Each row has a class, written after it.
[ 11  23   0   5  25   1   0  -4  -1 -13   0  11  -6   3  11   3  -8  -2
 -16   5   2  -3  25  -2  10  -2  -3   1 -38 -11  11   6   8  -3   9   1
  -3  15  -4  -3  11  -3  -4   7 -12 -10  -6  -7  -2  -6   1  -9  -9 -11
  13  -7  20  -9 -26   8   3  -2 -14  16  -6  -3 -10  27 -14   4  -9   4
  46   7   0  -5  -4   2   0  14  15 -21] | H
[  2  -2  28  -1 -18   0   8 -26  -8  17  -6 -20 -11   5 -18  -3  12  -8
   5  13   4   2 -29   4  -8 -10   6   8   7   1  17  -9  -6  18  11 -11
  -1  -9  15   4   5   0   7  10  -8  13   5  -2  -7   8  -7   3  -7   5
 -15   4   5  -1 -25   4  -3 -12  -4   1 -11 -16   7 -25   1   9   5   9
  -4  10  -7   7   0  15   9 -12   3  -3] | J
[ -4  -4  28  -6  -5  -4  10 -14 -10   4  -9 -23   5   9 -26  -4  20   0
   9   6   8  29 -34  -4 -16  -9  13   3   2   0   8  -4  13  21  12  -6
  -4 -16  12   7   2   1   5   8 -25  11   1 -10 -11   2   9   9  -2  -7
 -19  24   1  10  -7   6  -4 -10  -1  -2  -4 -17  15 -32   0   8  -2  20
   4  18  -2  -4   5  11   3 -16  -2  13] | J
[  4   6   9  -1 -11   2   8 -25  -7  11  -8  -1  -1   7  -8   6   4   3
   6   8   4 -11  -5  19  -7  -9   9  10   6 -10   6  -4  -4   3 -13  -7
   3  -6   1  -6  10  -4  11  17  -8  11   5   5  -9   1  -9   4  -9  -1
  -5  -1  15  -2 -24   1   1  -6   1   8 -21 -14   5   0   5   5   3  15
  -4  10  -6   0   2   7  13  10  15 -29] | J
[ -1  10  -5  10   6  12  -2  -4   8  -4 -12  13  -4   1  -2   6 -13 -11
  -5  -4  -6   4  16   1   2   3   3   8   9  -1  -5   1   1  -9  -9   2
   9  10 -14   1   2   6  -8   7 -10 -18  -4   1   3  -3 -10  -6  -8   0
  14   1   8 -14 -33  -4   2  -5   6  15  -6  -7   1  27   5   2  11   3
 -15   7   7  -6 -15   7  -1   6  13 -13] | H
[ -4  -7   7  -7  -7   0   0 -15  -1  -4  -8  -8  22   2  -5 -14   1   9
   6   9  -7  43  -5   2  -6  -6   2  10  -2  16  -7  -3   1  17  -2   4
   2  -4  -2  -6   6   1  -8   9 -27  -8   1  -1  -9   4  12  -2 -15   7
  -5  12   3   2 -29   1  -5 -16   7   7   9  -9  19   7   7  10 -15  -3
  -5   5  11  -9  -1   5   4  -5   6   6] | J
[-12  -4   5  -5 -19  -7  -2 -24  -3   7  -9 -12  -1   8 -13  -7   1  -3
   3   2   5  15 -12 -14   4  -8  -4   8  -6  -6  22  -9  -2  -4   6  -4
  -6  -7   9  -7   3 -23   1 -19   2  13   4  -4  -1   2  -2  -7  -1  10
  -8   0   4  -8  -4  -1  -9  -5   5   3  -5  -1   6  -4   3  -1  18   4
 -10  -4   1   5   1  12   6   9 -12   1] | J
[  5   6  -8   6   9   7  -6  26  -7  -9   6  -8   6  -6  18   5  -1  -3
 -10  -5   4 -10  14  -7  16   3 -21  -7  -3  -8   6   7   0 -22  -1   2
   5  13   1  -4  -1  15  12  -1  12  -1  -4   0   6 -12  -2   3   4  -7
  11  -8   9  -9   0  -1  -2  -3 -11  -2   2   3 -32   0  -5   4 -12   8
  33   9 -15  -9  -2  -1  -3   1   0 -10] | H
[  0  -3  12  -4  -7 -25  -8 -19  -2  10  -7 -13   2   6 -12   3   8   5
   6  13   4  -2 -22  -7   3  -6   0   6  -5  -2  13 -13  -7  15  -1  -4
  -3  -4  10   2  -3 -12   1  -7  -6   9   2   1   3   3   3   1  -8   3
  -7   7   0  -9 -12   0  -5 -22   1  -2 -13 -10  -2  -2   6  11   9 -14
   2   3   5   1   7   9  -4   2   4  -9] | J
[  0  10  -1   7  10   7  -6   2   4  -7   1   4   5   5   5   3  -8  -8
  -6 -10  -6   7  23  -3  -4   4   1   5   3 -10 -12   8  -2  -4  -4   8
   9  35 -12  -7   2   2  -7   8  -7 -15  11  -2  27  -4  -9 -14  -8  -3
   8  -1  10  -4 -19  -3   4  -4  -1  12  -2   5  -4  26  -3  -1 -10   1
 -11   1   0  -5   4  -5   6   9  11 -16] | H
[  1  29  -7  -7 -14   1   9   3  -5  -8   9   8  -3  -1  22  -5  -4  -4
 -21  -3   7  -6  26   3  15   8  -2  -9   2  -4   0   7  13 -13 -14   7
  13   8  -6 -37  21  10  -7   0   8  -2  -4  -6   4  -1   8   8   6 -10
  15 -17   6  -3   1  -5   7  19  -6   5   4  14  -5   8 -11  -4  -1   2
  -1  -8  -8   6  -5  -2   2  16   2  -4] | H
[  9  18  -4  12  10  17   0  10 -17   2   3  10   0  35  10   7   2 -10
 -22  -5  28 -36  12   1  16   7  -9 -13   8 -12  -1   5   3 -17   5   6
  -5  16  -9   0   4  10   2  14  10  -3  -9   1   5  -7 -12  -2   0  -3
   8 -21  15  -3  -7  -3   6   3 -12  -2 -15  -7 -19   4 -13   1 -12   7
  -3  11 -12   4   9  -6   5  17  15 -27] | H
[ -6   2  14   5  -9  -4 -23 -17  -8  11 -10  -5  -4   8  -8  -7   8  -9
  -7  10   2  12 -34   5 -13  -8  10   6   9  11  -3  -4  -2  33   9  -4
   1 -13   8   1   2  -5   7  12 -31   1  21  -2 -11   6  -4   6  -4 -11
  -1  21   2  -4 -23   1  -5 -16   3   1  -8 -12  12  -6  -1   9   3   4
  -1  18   6  -2  11   8   2  -9   3   5] | J
[ -5 -13   0 -22 -22 -10 -11 -21   6  14  -6 -12  -7   3 -26 -13  -3  17
   8  14   4  26 -21  -4   6  -8   5   9  -4   8  19  -7  -7   2   2  -6
   1  -9   8   0  -1 -30  -4 -18   2  18   4   3   3  12  -8   3   6  13
 -10   4  -7  -6   2  -8 -10  -5  10  -4   1   2  10 -18   9   2  27  -6
  -7 -15   7   0   1   5  -2   0 -14  24] | J
[ -4 -23  10  -7 -10 -14  -5 -22  -2  12 -13 -12   3 -13 -15   3   9   9
  -1   9 -10  17 -31   8  -1  -1   5   5  -2   6   0  -1  -3  13   8  -9
  -5 -12  13  -6 -12 -11   1 -10 -18  11  17  -2   6   3   1   1 -10   6
  -9  18  -8  -5  -3  -1 -11 -19  -5  -6   2 -12  18  -7   2  -3   9   0
   8   2  10  -9   8   9 -11 -10 -10  17] | J
[ 12   5 -16  -1 -13 -12 -23 -30  10   2 -20  14 -12  10   1  -2 -10   7
 -12  16  -1 -14  29 -13  36   0 -10  10  -8   7  39   0  -6 -32   0   2
  -6  11   5  -3  10 -39 -10 -21  19  16  -6  15  29  -3 -19  -6  -4  16
   8 -13   5 -11   5  -4 -11   8   6  15 -11   9  -5  29  -2  -1  39  -9
 -24 -31   5   6   6   7  -2  36   4 -22] | H
